Here is a tiny trained network, its code and every weight. The questions are about switching its units off for an input and a class, where a switched-off unit gives its printed mean instead of its output.

import numpy as np


def w(rows, s, z=0):
    codes = np.array(rows[::2]) - 128.0
    scale = np.full(codes.shape[1], s)
    scale[-1] = z or s
    return codes * scale


def norm(h):
    return h / np.sqrt((h * h).mean(-1, keepdims=True) + 1e-5)


def f(y):
    return y / 2 * (1 + np.tanh(0.7978845608 * (y + 0.044715 * y**3)))


def log_softmax(a):
    a = a - a.max(-1, keepdims=True)
    return a - np.log(np.exp(a).sum(-1, keepdims=True))


def net(x, mask):
    res = np.array(x, float).reshape(1, 6) / 4 @ E
    u = 0
    for l in range(3):
        y = f(norm(res) @ A[l][:, :-1].T + A[l][:, -1])
        res = res + np.where(mask[u : u + 13], y, B[l][:, -1]) @ B[l][:, :-1]
        u += 13
    return log_softmax(norm(res)[-1] @ U[:, :-1].T + U[:, -1])


A, B = {}, {}
E = w([
[52,92,154,77,152,96,92,50,150],'x0',
[252,133,128,179,215,21,103,137,68],'x1',
[230,210,101,79,185,250,93,65,156],'x2',
[73,127,213,168,160,189,28,149,49],'x3',
[169,122,169,130,92,143,129,120,129],'x4',
[140,75,2,124,64,123,66,105,41],'x5',
],0.0067)
A[0] = w([
[173,131,60,114,87,57,222,35,188,134],'L0N1',
[129,144,233,145,127,92,134,163,253,1],'L0N2',
[204,128,121,180,143,10,81,120,129,66],'L0N3',
[99,20,143,113,159,107,144,224,173,54],'L0N4',
[86,101,182,84,168,97,119,78,163,102],'L0N5',
[227,194,135,133,171,80,90,110,98,110],'L0N6',
[128,129,128,109,77,130,123,97,40,37],'L0N7',
[49,194,145,217,31,74,154,203,109,59],'L0N8',
[150,126,189,175,199,207,199,204,157,96],'L0N9',
[143,169,148,75,125,159,143,120,100,80],'L0N10',
[93,203,169,248,168,188,207,179,154,127],'L0N11',
[103,163,38,139,61,123,81,125,35,15],'L0N12',
[120,155,150,92,127,133,107,179,192,99],'L0N13',
],0.0061,0.0033)
B[0] = w([
[127,164,151,1,126,101,60,193,86,252],'L0N1',
[94,184,134,159,149,75,149,120,148,188],'L0N2',
[119,64,170,138,178,174,245,97,55,215],'L0N3',
[186,132,124,145,104,107,108,135,187,153],'L0N4',
[201,138,119,165,78,64,135,77,143,177],'L0N5',
[63,108,129,121,150,217,180,93,130,218],'L0N6',
[150,189,44,131,93,53,104,129,108,128],'L0N7',
[156,55,126,164,136,105,112,145,186,202],'L0N8',
[130,146,75,135,113,73,107,136,146,202],'L0N9',
[117,135,86,127,168,139,156,84,129,127],'L0N10',
[101,198,104,138,146,86,114,120,109,215],'L0N11',
[170,121,105,110,58,159,101,98,85,180],'L0N12',
[140,177,74,144,117,80,157,84,87,139],'L0N13',
],0.0066,0.004)
A[1] = w([
[100,106,138,110,136,73,127,9,116,13],'L1N1',
[106,83,162,124,105,97,127,171,117,110],'L1N2',
[109,164,136,123,141,106,153,145,150,88],'L1N3',
[161,204,158,136,168,125,105,112,174,216],'L1N4',
[97,139,173,169,143,154,53,155,98,153],'L1N5',
[150,159,91,178,111,156,157,217,112,139],'L1N6',
[131,177,94,186,111,150,197,175,104,2],'L1N7',
[166,129,102,102,138,165,76,96,129,101],'L1N8',
[80,137,149,149,107,183,156,155,184,94],'L1N9',
[95,129,169,117,143,122,76,111,115,84],'L1N10',
[120,130,191,133,159,130,139,160,140,45],'L1N11',
[106,118,90,141,132,150,148,168,141,131],'L1N12',
[87,149,109,116,63,151,134,138,140,141],'L1N13',
],0.012,0.0019)
B[1] = w([
[127,166,198,133,133,163,75,88,170,213],'L1N1',
[129,118,97,165,99,224,144,180,181,204],'L1N2',
[162,141,65,116,108,66,136,127,88,176],'L1N3',
[71,163,77,158,87,108,172,128,132,253],'L1N4',
[185,142,150,1,124,110,224,209,100,206],'L1N5',
[139,150,214,69,141,117,2,38,147,198],'L1N6',
[141,126,198,133,141,120,86,97,183,172],'L1N7',
[67,128,97,189,74,143,149,189,150,196],'L1N8',
[131,103,81,144,211,85,178,81,112,168],'L1N9',
[171,173,155,107,97,122,108,144,126,165],'L1N10',
[104,153,55,143,99,69,160,77,132,170],'L1N11',
[182,96,184,111,127,189,113,108,118,142],'L1N12',
[181,86,197,127,232,132,186,71,54,196],'L1N13',
],0.0085,0.0059)
A[2] = w([
[167,102,99,23,106,102,203,102,160,65],'L2N1',
[120,96,83,89,40,180,104,50,30,113],'L2N2',
[115,134,223,115,128,102,2,52,182,32],'L2N3',
[137,229,72,106,154,235,174,86,157,223],'L2N4',
[185,114,144,142,83,138,75,153,101,188],'L2N5',
[170,126,135,213,185,50,149,124,89,183],'L2N6',
[32,84,169,58,86,128,134,88,180,95],'L2N7',
[179,84,154,149,176,126,216,54,69,74],'L2N8',
[209,109,112,77,137,99,154,156,196,68],'L2N9',
[150,25,38,128,35,127,33,112,37,10],'L2N10',
[124,40,159,178,97,90,132,190,165,4],'L2N11',
[175,151,123,64,145,88,116,190,106,124],'L2N12',
[115,28,170,140,122,61,137,145,164,70],'L2N13',
],0.008,0.0026)
B[2] = w([
[120,127,205,100,114,164,129,192,50,187],'L2N1',
[88,162,137,154,178,24,203,102,183,226],'L2N2',
[237,165,121,64,169,184,2,114,201,189],'L2N3',
[124,9,111,191,88,116,61,177,134,254],'L2N4',
[94,162,105,117,94,97,80,85,165,178],'L2N5',
[126,132,87,116,184,209,131,57,141,194],'L2N6',
[221,153,132,153,163,155,82,147,88,175],'L2N7',
[127,49,131,150,158,182,119,64,74,188],'L2N8',
[175,147,162,104,97,126,113,161,86,153],'L2N9',
[124,239,117,145,153,109,191,100,158,227],'L2N10',
[86,86,61,183,87,192,105,182,165,167],'L2N11',
[131,104,210,48,81,154,124,164,127,171],'L2N12',
[90,94,77,163,114,163,47,147,126,176],'L2N13',
],0.0085,0.0064)
U = w([
[91,219,116,162,129,56,205,49,178,254],'0',
[96,62,85,224,52,164,70,191,181,143],'1',
[143,129,215,18,78,128,141,208,46,126],'2',
[187,156,189,105,144,153,3,48,195,87],'3',
[119,28,169,160,207,192,176,18,68,5],'4',
],0.011,0.0018)

Each question gives the input, the list of numbers given to net, and the class t.
The units are the neurons (one row each of A and B). Each row of codes is followed by its name. A weight is (code - 128) times the scale printed after its matrix; where a second scale follows, it is the last column's (A, B and U).
mask holds one flag per neuron, layer by layer. A switched-off neuron (its flag False) gives its mean, the last column of its row in B, instead of its output. The means were averaged over made-up inputs and are rounded, as every weight is.
A unit's drop is (log p(t) with every unit on - log p(t) with that unit switched off) / (log p(t) with every unit on - log p(t) with every unit switched off).
The circuit of an input: a set's keep is (log p(t) with only the set's units on - log p(t) with every unit switched off) / (log p(t) with every unit on - log p(t) with every unit switched off). Starting from the 12 units with the biggest drops (on a tie, the unit counted first), units are removed one at a time, each time the one whose removal leaves the highest keep (on an exact tie, the one counted first), for as long as the keep stays at least 0.8.
units of the circuit, in order: the units of the circuit, biggest drop first
most important unit: the unit with the biggest drop
top k neurons: the k neurons with the biggest drops, biggest first
k most important neurons of layer l: the k neurons of layer l with the biggest drops, biggest first
input [-1,-5,8,-7,4,-1], class 1: top 3 neurons -> L2N4, L1N5, L1N8
input [7,-4,-7,-8,6,3], class 2: most important unit -> L0N1
input [7,-3,-6,7,-2,7], class 0: 4 most important neurons of layer 1 -> L1N6, L1N5, L1N7, L1N2
input [3,-3,-4,-8,-2,-6], class 2: units of the circuit, in order -> L0N1, L2N1
input [8,-5,-6,6,4,7], class 3: 2 most important neurons of layer 1 -> L1N1, L1N4
input [-2,5,8,8,-8,-3], class 1: units of the circuit, in order -> L2N4, L1N4
input [5,5,2,-7,-1,-5], class 2: units of the circuit, in order -> L0N1, L2N1
input [-6,-7,-2,-2,5,-4], class 4: top 2 neurons -> L1N9, L1N13
input [8,-5,-3,-4,3,8], class 0: top 2 neurons -> L2N2, L2N10
input [-5,-4,-4,7,1,-7], class 0: top 2 neurons -> L0N2, L0N1
input [1,7,8,-7,8,7], class 1: units of the circuit, in order -> L2N4, L1N8
input [-1,0,-5,-5,-2,-4], class 1: top 3 neurons -> L1N5, L0N8, L1N2
input [5,8,-4,8,8,-4], class 2: 4 most important neurons of layer 1 -> L1N5, L1N10, L1N13, L1N9
input [-1,-8,3,7,0,6], class 4: top 2 neurons -> L1N13, L0N1
input [7,8,1,3,7,1], class 4: most important unit -> L0N3
input [0,6,6,5,-5,3], class 1: units of the circuit, in order -> L1N8, L2N4
input [-5,-7,3,2,8,-3], class 4: 2 most important neurons of layer 1 -> L1N9, L1N13
input [6,8,-6,-1,-3,6], class 4: 2 most important neurons of layer 2 -> L2N8, L2N6
input [7,6,-4,2,-4,-2], class 3: top 2 neurons -> L1N1, L2N3
input [1,7,-5,-5,4,3], class 4: most important unit -> L0N3
input [6,5,-5,-5,4,0], class 3: 2 most important neurons of layer 1 -> L1N1, L1N5
input [5,1,-3,-4,-5,-3], class 3: top 2 neurons -> L1N1, L1N5
input [-1,7,8,-7,1,3], class 1: units of the circuit, in order -> L2N4, L1N8
input [1,-6,-1,-7,4,-4], class 2: top 2 neurons -> L0N1, L2N1
input [-1,1,3,3,-7,2], class 1: top 3 neurons -> L1N8, L0N1, L2N4
input [-3,-8,7,-2,-8,-3], class 4: units of the circuit, in order -> L1N13, L1N9
input [-1,3,5,-6,3,7], class 0: most important unit -> L1N5
input [0,0,8,7,3,-5], class 1: units of the circuit, in order -> L2N4, L1N4
input [-3,-7,1,3,-1,-5], class 4: top 2 neurons -> L1N13, L2N8
